Here is a tiny trained network, its code and every weight. The questions are about switching its units off for an input and a target symbol, where a switched-off unit gives its printed mean instead of its output.

import numpy as np


def w(rows, s, z=0):
    codes = np.array(rows[::2]) - 128.0
    scale = np.full(codes.shape[1], s)
    scale[-1] = z or s
    return codes * scale


def norm(h):
    return h / np.sqrt((h * h).mean(-1, keepdims=True) + 1e-5)


def f(y):
    return y / 2 * (1 + np.tanh(0.7978845608 * (y + 0.044715 * y**3)))


def softmax(a):
    e = np.exp(a - a.max(-1, keepdims=True))
    return e / e.sum(-1, keepdims=True)


def log_softmax(a):
    a = a - a.max(-1, keepdims=True)
    return a - np.log(np.exp(a).sum(-1, keepdims=True))


def net(x, mask):
    ids = ['ΓΨαδστ'.index(c) for c in x.split()]
    T = len(ids)
    res = E[ids] + P[:T]
    u = 0
    for l in range(2):
        r = norm(res)
        for j in range(2):
            rows = slice(3 * j, 3 * j + 3)
            q, k, v = (r @ M[l][rows].T for M in (Q, K, V))
            z = softmax(np.where(np.tri(T) > 0, q @ k.T / 3**0.5, -1e9)) @ v
            o = O[l][rows]
            res = res + np.where(mask[u + j], z, o[:, -1]) @ o[:, :-1]
        u += 2
        y = f(norm(res) @ A[l][:, :-1].T + A[l][:, -1])
        res = res + np.where(mask[u : u + 16], y, B[l][:, -1]) @ B[l][:, :-1]
        u += 16
    return log_softmax(norm(res)[-1] @ U[:, :-1].T + U[:, -1])


Q, K, V, O, A, B = {}, {}, {}, {}, {}, {}
E = w([
[111,155,46],'Γ',
[85,138,92],'Ψ',
[78,179,94],'α',
[198,74,100],'δ',
[92,76,3],'σ',
[135,158,163],'τ',
],0.012)
P = w([
[73,120,140],'0',
[224,165,160],'1',
[84,111,147],'2',
[255,161,136],'3',
[87,110,150],'4',
[181,104,131],'5',
[89,107,152],'6',
[250,171,143],'7',
[92,106,153],'8',
[179,107,132],'9',
],0.0094)
Q[0] = w([
[22,27,169],'0.h0',
[211,101,40],'0.h0',
[253,216,89],'0.h0',
[60,155,193],'0.h1',
[108,110,152],'0.h1',
[113,183,156],'0.h1',
],0.0069)
K[0] = w([
[59,254,57],'0.h0',
[213,126,184],'0.h0',
[151,241,240],'0.h0',
[179,73,109],'0.h1',
[224,21,203],'0.h1',
[109,254,42],'0.h1',
],0.0033)
V[0] = w([
[156,92,178],'0.h0',
[149,117,3],'0.h0',
[157,138,26],'0.h0',
[178,175,87],'0.h1',
[113,135,53],'0.h1',
[80,93,229],'0.h1',
],0.007)
O[0] = w([
[186,145,191,74],'0.h0',
[69,230,142,252],'0.h0',
[114,128,53,230],'0.h0',
[174,207,147,161],'0.h1',
[175,183,81,219],'0.h1',
[81,255,106,26],'0.h1',
],0.0043,0.0028)
A[0] = w([
[130,131,142,140],'0.n0',
[68,18,110,70],'0.n1',
[102,90,148,144],'0.n2',
[151,156,36,106],'0.n3',
[254,108,181,36],'0.n4',
[146,181,46,141],'0.n5',
[236,53,134,251],'0.n6',
[137,128,131,118],'0.n7',
[110,162,101,68],'0.n8',
[239,85,107,231],'0.n9',
[74,163,172,9],'0.n10',
[187,114,144,104],'0.n11',
[177,212,155,103],'0.n12',
[76,130,127,114],'0.n13',
[117,128,194,96],'0.n14',
[141,209,177,183],'0.n15',
],0.0095,0.0031)
B[0] = w([
[128,118,140,126],'0.n0',
[142,27,186,162],'0.n1',
[121,80,158,128],'0.n2',
[161,68,67,221],'0.n3',
[225,180,60,184],'0.n4',
[119,96,139,222],'0.n5',
[92,172,223,244],'0.n6',
[126,128,125,125],'0.n7',
[125,136,113,135],'0.n8',
[82,130,255,255],'0.n9',
[152,168,109,127],'0.n10',
[195,171,175,144],'0.n11',
[123,99,218,152],'0.n12',
[164,131,125,141],'0.n13',
[132,81,92,123],'0.n14',
[131,93,225,160],'0.n15',
],0.0051,0.0057)
Q[1] = w([
[135,42,154],'1.h0',
[195,54,156],'1.h0',
[88,63,176],'1.h0',
[203,54,113],'1.h1',
[158,129,115],'1.h1',
[255,166,162],'1.h1',
],0.009)
K[1] = w([
[180,121,159],'1.h0',
[157,89,246],'1.h0',
[136,154,165],'1.h0',
[135,112,157],'1.h1',
[193,81,163],'1.h1',
[159,16,130],'1.h1',
],0.011)
V[1] = w([
[70,96,119],'1.h0',
[71,138,139],'1.h0',
[46,221,116],'1.h0',
[2,119,199],'1.h1',
[143,199,228],'1.h1',
[163,152,142],'1.h1',
],0.0061)
O[1] = w([
[202,88,222,153],'1.h0',
[116,124,159,155],'1.h0',
[42,230,255,92],'1.h0',
[195,148,109,250],'1.h1',
[43,195,105,56],'1.h1',
[58,135,144,77],'1.h1',
],0.0044,0.0014)
A[1] = w([
[56,128,102,172],'1.n0',
[158,154,57,59],'1.n1',
[67,185,63,105],'1.n2',
[106,108,210,146],'1.n3',
[130,62,108,136],'1.n4',
[128,1,173,72],'1.n5',
[141,130,31,65],'1.n6',
[97,153,153,108],'1.n7',
[98,151,192,129],'1.n8',
[205,157,74,80],'1.n9',
[146,158,169,110],'1.n10',
[146,237,86,121],'1.n11',
[126,204,46,36],'1.n12',
[90,9,61,146],'1.n13',
[101,19,87,132],'1.n14',
[25,178,122,4],'1.n15',
],0.0085,0.0038)
B[1] = w([
[234,141,162,167],'1.n0',
[101,98,95,130],'1.n1',
[133,181,138,148],'1.n2',
[47,69,2,179],'1.n3',
[142,197,175,165],'1.n4',
[58,199,124,157],'1.n5',
[147,70,88,167],'1.n6',
[168,129,92,127],'1.n7',
[145,138,51,161],'1.n8',
[73,38,144,133],'1.n9',
[184,121,95,146],'1.n10',
[42,211,127,126],'1.n11',
[88,157,34,124],'1.n12',
[214,172,215,254],'1.n13',
[143,146,181,214],'1.n14',
[112,60,176,125],'1.n15',
],0.0055,0.0057)
U = w([
[94,98,35,245],'Γ',
[74,70,157,120],'Ψ',
[111,213,99,254],'α',
[187,193,3,88],'δ',
[212,38,85,88],'σ',
[149,199,195,88],'τ',
],0.014,0.0039)

Each question gives the input, a string of symbols that net reads in full, and the target symbol t.
The units are the heads (3 rows each of Q, K, V and O) and the neurons (one row each of A and B). Each row of codes is followed by its name. A weight is (code - 128) times the scale printed after its matrix; where a second scale follows, it is the last column's (O, A, B and U).
mask holds one flag per unit, layer by layer, with each layer's heads first. A switched-off unit (its flag False) gives its mean, the last column of its rows in O or B, instead of its output. The means were averaged over made-up inputs and are rounded, as every weight is.
A unit's drop is (log p(t) with every unit on - log p(t) with that unit switched off) / (log p(t) with every unit on - log p(t) with every unit switched off).
The circuit of an input: a set's keep is (log p(t) with only the set's units on - log p(t) with every unit switched off) / (log p(t) with every unit on - log p(t) with every unit switched off). Starting from the 12 units with the biggest drops (on a tie, the unit counted first), units are removed one at a time, each time the one whose removal leaves the highest keep (on an exact tie, the one counted first), for as long as the keep stays at least 0.8.
circuit, biggest first: the units of the circuit, biggest drop first
k most important neurons: the k neurons with the biggest drops, biggest first
k most important neurons of layer l: the k neurons of layer l with the biggest drops, biggest first
drop when u is switched off: that unit's drop, to one decimal
input δ α σ Γ τ Γ, target τ: 2 most important neurons of layer 1	[1.n13; 1.n3]
input Ψ Ψ δ σ σ, target σ: circuit, biggest first	[1.n13]
input σ σ Ψ Ψ δ, target Ψ: circuit, biggest first	[0.n6; 1.n3; 1.n13]
input Γ σ δ τ δ, target Ψ: circuit, biggest first	[1.n3; 1.n13; 0.n6]
input δ α σ Ψ δ δ δ Γ δ α, target δ: 2 most important neurons of layer 1	[1.n12; 1.n6]
input δ σ σ Γ, target σ: 3 most important neurons	[0.n3; 1.n9; 1.n13]
input Ψ σ Ψ τ δ α σ Γ, target σ: 3 most important neurons of layer 0	[0.n3; 0.n5; 0.n6]
input α τ α τ Ψ δ, target τ: 4 most important neurons of layer 0	[0.n6; 0.n9; 0.n3; 0.n11]
input δ σ σ τ σ Ψ τ τ σ Γ, target τ: 3 most important neurons of layer 0	[0.n9; 0.n4; 0.n5]
input Γ τ σ τ δ τ τ σ, target τ: circuit, biggest first	[0.n9; 0.h0; 0.n6]
input Ψ σ τ, target Γ: circuit, biggest first	[1.n3; 1.n13; 0.n9]
input τ δ τ δ, target τ: circuit, biggest first	[0.n6; 0.n9]
input Γ σ α τ α σ τ τ σ, target σ: 3 most important neurons	[0.n9; 0.n6; 0.n15]
input σ τ δ σ σ Γ σ σ Γ, target δ: circuit, biggest first	[0.n9]
input Ψ σ σ Ψ, target σ: 2 most important neurons of layer 1	[1.n13; 1.n14]
input δ σ δ Ψ Γ σ δ Ψ, target σ: 2 most important neurons of layer 0	[0.n3; 0.n5]
input α α Γ, target δ: drop when 0.h0 is switched off	0.0
input σ σ Γ σ τ Ψ τ Ψ τ σ, target τ: drop when 0.h0 is switched off	0.2
input τ Ψ σ Ψ σ α, target σ: drop when 0.n11 is switched off	-0.1
input σ σ σ σ σ α, target σ: most important neuron	[0.n9]
